Below are the code and all the weights of a small trained network. Each question names an input and a target symbol and asks about switching units off, where a switched-off unit gives its printed mean instead of its output.

import numpy as np


def w(rows, s, z=0):
    codes = np.array(rows[::2]) - 128.0
    scale = np.full(codes.shape[1], s)
    scale[-1] = z or s
    return codes * scale


def f(y):
    return y / 2 * (1 + np.tanh(0.7978845608 * (y + 0.044715 * y**3)))


def softmax(a):
    e = np.exp(a - a.max(-1, keepdims=True))
    return e / e.sum(-1, keepdims=True)


def log_softmax(a):
    a = a - a.max(-1, keepdims=True)
    return a - np.log(np.exp(a).sum(-1, keepdims=True))


def net(x, mask):
    ids = ['ΔΛΣΦΩβγεθμξτψ'.index(c) for c in x.split()]
    T = len(ids)
    res = E[ids] + P[:T]
    u = 0
    for l in range(3):
        r = res
        for j in range(2):
            rows = slice(3 * j, 3 * j + 3)
            q, k, v = (r @ M[l][rows].T for M in (Q, K, V))
            z = softmax(np.where(np.tri(T) > 0, q @ k.T / 3**0.5, -1e9)) @ v
            o = O[l][rows]
            res = res + np.where(mask[u + j], z, o[:, -1]) @ o[:, :-1]
        u += 2
        y = f(res @ A[l][:, :-1].T + A[l][:, -1])
        res = res + np.where(mask[u : u + 8], y, B[l][:, -1]) @ B[l][:, :-1]
        u += 8
    return log_softmax(res[-1] @ U[:, :-1].T + U[:, -1])


Q, K, V, O, A, B = {}, {}, {}, {}, {}, {}
E = w([
[159,132,215],'Δ',
[191,164,83],'Λ',
[161,108,215],'Σ',
[83,34,169],'Φ',
[196,195,106],'Ω',
[190,223,204],'β',
[195,221,195],'γ',
[184,167,83],'ε',
[196,199,89],'θ',
[123,93,11],'μ',
[3,135,42],'ξ',
[180,173,243],'τ',
[192,213,182],'ψ',
],0.0048)
P = w([
[226,2,103],'0',
[164,79,140],'1',
[131,120,154],'2',
[109,152,145],'3',
[85,167,133],'4',
[74,183,125],'5',
],0.0026)
Q[0] = w([
[86,101,130],'0.h0',
[36,14,89],'0.h0',
[121,123,45],'0.h0',
[62,107,153],'0.h1',
[142,175,194],'0.h1',
[6,129,166],'0.h1',
],0.018)
K[0] = w([
[89,99,153],'0.h0',
[7,6,99],'0.h0',
[85,135,38],'0.h0',
[99,84,68],'0.h1',
[64,20,191],'0.h1',
[71,98,24],'0.h1',
],0.015)
V[0] = w([
[244,178,138],'0.h0',
[150,136,130],'0.h0',
[137,67,255],'0.h0',
[43,134,143],'0.h1',
[180,135,99],'0.h1',
[123,125,133],'0.h1',
],0.0075)
O[0] = w([
[109,15,119,244],'0.h0',
[130,108,118,151],'0.h0',
[162,116,2,172],'0.h0',
[84,155,196,6],'0.h1',
[149,118,71,194],'0.h1',
[125,131,137,124],'0.h1',
],0.0085,0.0011)
A[0] = w([
[109,82,121,148],'0.n0',
[120,109,124,142],'0.n1',
[229,229,136,73],'0.n2',
[174,159,170,171],'0.n3',
[75,185,158,196],'0.n4',
[131,139,138,4],'0.n5',
[114,66,253,77],'0.n6',
[129,131,130,129],'0.n7',
],0.017,0.0015)
B[0] = w([
[125,150,61,250],'0.n0',
[128,140,101,180],'0.n1',
[205,22,88,147],'0.n2',
[222,102,178,141],'0.n3',
[226,246,75,99],'0.n4',
[79,88,193,2],'0.n5',
[150,74,49,76],'0.n6',
[129,128,132,121],'0.n7',
],0.014,0.00076)
Q[1] = w([
[115,139,152],'1.h0',
[232,95,101],'1.h0',
[84,130,97],'1.h0',
[80,120,252],'1.h1',
[189,137,148],'1.h1',
[108,124,170],'1.h1',
],0.024)
K[1] = w([
[92,106,135],'1.h0',
[216,221,193],'1.h0',
[128,96,63],'1.h0',
[147,8,252],'1.h1',
[211,94,112],'1.h1',
[122,92,171],'1.h1',
],0.019)
V[1] = w([
[100,152,124],'1.h0',
[216,109,128],'1.h0',
[183,126,129],'1.h0',
[255,187,179],'1.h1',
[146,134,136],'1.h1',
[119,91,177],'1.h1',
],0.0086)
O[1] = w([
[130,150,131,73],'1.h0',
[192,78,105,253],'1.h0',
[183,104,111,193],'1.h0',
[254,123,234,53],'1.h1',
[136,135,136,116],'1.h1',
[127,197,109,37],'1.h1',
],0.0092,0.002)
A[1] = w([
[140,55,11,50],'1.n0',
[107,81,70,72],'1.n1',
[60,174,74,10],'1.n2',
[118,69,1,77],'1.n3',
[139,57,22,96],'1.n4',
[114,132,66,27],'1.n5',
[117,143,57,25],'1.n6',
[127,74,21,70],'1.n7',
],0.0084,0.0013)
B[1] = w([
[247,39,147,248],'1.n0',
[195,101,137,180],'1.n1',
[69,188,7,172],'1.n2',
[209,78,79,254],'1.n3',
[236,42,143,246],'1.n4',
[197,152,103,152],'1.n5',
[197,168,86,154],'1.n6',
[233,76,116,228],'1.n7',
],0.011,0.0052)
Q[2] = w([
[165,128,254],'2.h0',
[123,68,79],'2.h0',
[114,103,72],'2.h0',
[91,26,146],'2.h1',
[31,150,73],'2.h1',
[244,157,132],'2.h1',
],0.0095)
K[2] = w([
[112,124,247],'2.h0',
[184,139,92],'2.h0',
[150,132,79],'2.h0',
[137,134,67],'2.h1',
[190,55,101],'2.h1',
[68,166,185],'2.h1',
],0.014)
V[2] = w([
[137,3,122],'2.h0',
[121,209,134],'2.h0',
[117,212,134],'2.h0',
[133,102,179],'2.h1',
[147,156,125],'2.h1',
[236,245,145],'2.h1',
],0.0063)
O[2] = w([
[168,252,130,254],'2.h0',
[108,53,122,43],'2.h0',
[111,55,123,35],'2.h0',
[133,121,192,128],'2.h1',
[100,113,121,131],'2.h1',
[2,71,155,156],'2.h1',
],0.0058,0.018)
A[2] = w([
[102,96,121,100],'2.n0',
[98,79,118,117],'2.n1',
[23,236,49,119],'2.n2',
[7,229,155,99],'2.n3',
[168,48,97,1],'2.n4',
[172,21,128,146],'2.n5',
[103,94,121,99],'2.n6',
[62,143,181,188],'2.n7',
],0.012,0.0061)
B[2] = w([
[24,83,135,123],'2.n0',
[38,86,138,126],'2.n1',
[141,80,199,172],'2.n2',
[52,251,52,138],'2.n3',
[49,157,139,204],'2.n4',
[123,127,67,246],'2.n5',
[29,74,142,123],'2.n6',
[130,45,49,138],'2.n7',
],0.031,0.012)
U = w([
[86,153,134,2],'Δ',
[89,146,138,6],'Λ',
[69,223,202,160],'Σ',
[82,146,134,18],'Φ',
[90,140,141,18],'Ω',
[82,142,128,9],'β',
[94,144,130,8],'γ',
[88,120,138,35],'ε',
[241,122,197,170],'θ',
[191,193,34,228],'μ',
[2,57,113,150],'ξ',
[83,78,114,94],'τ',
[81,57,119,113],'ψ',
],0.0043,0.0071)

Each question gives the input, a string of symbols that net reads in full, and the target symbol t.
The units are the heads (3 rows each of Q, K, V and O) and the neurons (one row each of A and B). Each row of codes is followed by its name. A weight is (code - 128) times the scale printed after its matrix; where a second scale follows, it is the last column's (O, A, B and U).
mask holds one flag per unit, layer by layer, with each layer's heads first. A switched-off unit (its flag False) gives its mean, the last column of its rows in O or B, instead of its output. The means were averaged over made-up inputs and are rounded, as every weight is.
A unit's drop is (log p(t) with every unit on - log p(t) with that unit switched off) / (log p(t) with every unit on - log p(t) with every unit switched off).
The circuit of an input: a set's keep is (log p(t) with only the set's units on - log p(t) with every unit switched off) / (log p(t) with every unit on - log p(t) with every unit switched off). Starting from the 12 units with the biggest drops (on a tie, the unit counted first), units are removed one at a time, each time the one whose removal leaves the highest keep (on an exact tie, the one counted first), for as long as the keep stays at least 0.8.
units of the circuit, in order: the units of the circuit, biggest drop first
top k neurons: the k neurons with the biggest drops, biggest first
top k neurons in layer l: the k neurons of layer l with the biggest drops, biggest first
input ξ μ ε, target ξ: top 2 neurons in layer 1 -> 1.n0, 1.n4
input θ Φ τ θ, target θ: top 2 neurons -> 0.n6, 2.n5
input μ Φ τ Σ μ Σ, target θ: units of the circuit, in order -> 2.n5, 2.n4, 1.n3
input μ Φ ε γ ψ ψ, target θ: units of the circuit, in order -> 2.n4, 2.n5
input μ μ Λ Φ μ, target Σ: top 3 neurons -> 0.n6, 2.n3, 1.n0
input Λ Ω ψ Φ γ Ω, target θ: top 2 neurons in layer 0 -> 0.n6, 0.n2
input μ μ τ μ, target Σ: top neuron -> 2.n3
input Φ Δ γ τ Φ, target θ: top 3 neurons -> 0.n2, 2.n2, 2.n4
input μ ψ ξ θ μ ξ, target θ: units of the circuit, in order -> 0.n4, 0.h0, 1.h1, 2.n5
input β μ μ Δ Δ, target θ: units of the circuit, in order -> 2.n5, 2.n4
input μ Ω ξ ξ, target θ: top 3 neurons -> 0.n4, 2.n4, 2.n3
input μ Φ β ξ Δ, target ξ: top 3 neurons -> 0.n4, 1.n0, 1.n4
input ε ψ ε Λ μ Λ, target θ: top 3 neurons -> 2.n5, 2.n4, 2.n3
input μ Ω γ μ γ, target θ: top 3 neurons -> 2.n5, 0.n0, 2.n4
input μ β Σ Σ, target θ: top neuron in layer 1 -> 1.n0
input ψ μ Λ ψ Σ Λ, target θ: top 3 neurons -> 2.n5, 0.n6, 2.n4
input μ μ ξ Σ, target ξ: top 3 neurons in layer 0 -> 0.n4, 0.n6, 0.n2
input Δ ψ Φ Δ ξ Ω, target ξ: top 3 neurons -> 0.n4, 1.n0, 1.n4
input Σ μ μ Δ Φ ξ, target ξ: top 3 neurons in layer 0 -> 0.n4, 0.n6, 0.n2
input Φ θ Φ β Φ, target Σ: top neuron in layer 0 -> 0.n2
input ξ μ Δ, target ξ: top 2 neurons in layer 0 -> 0.n4, 0.n6
input β Φ Σ μ Ω μ, target θ: top 2 neurons in layer 0 -> 0.n2, 0.n6
input Δ Φ Δ Λ ξ Λ, target ξ: top 2 neurons in layer 1 -> 1.n0, 1.n4
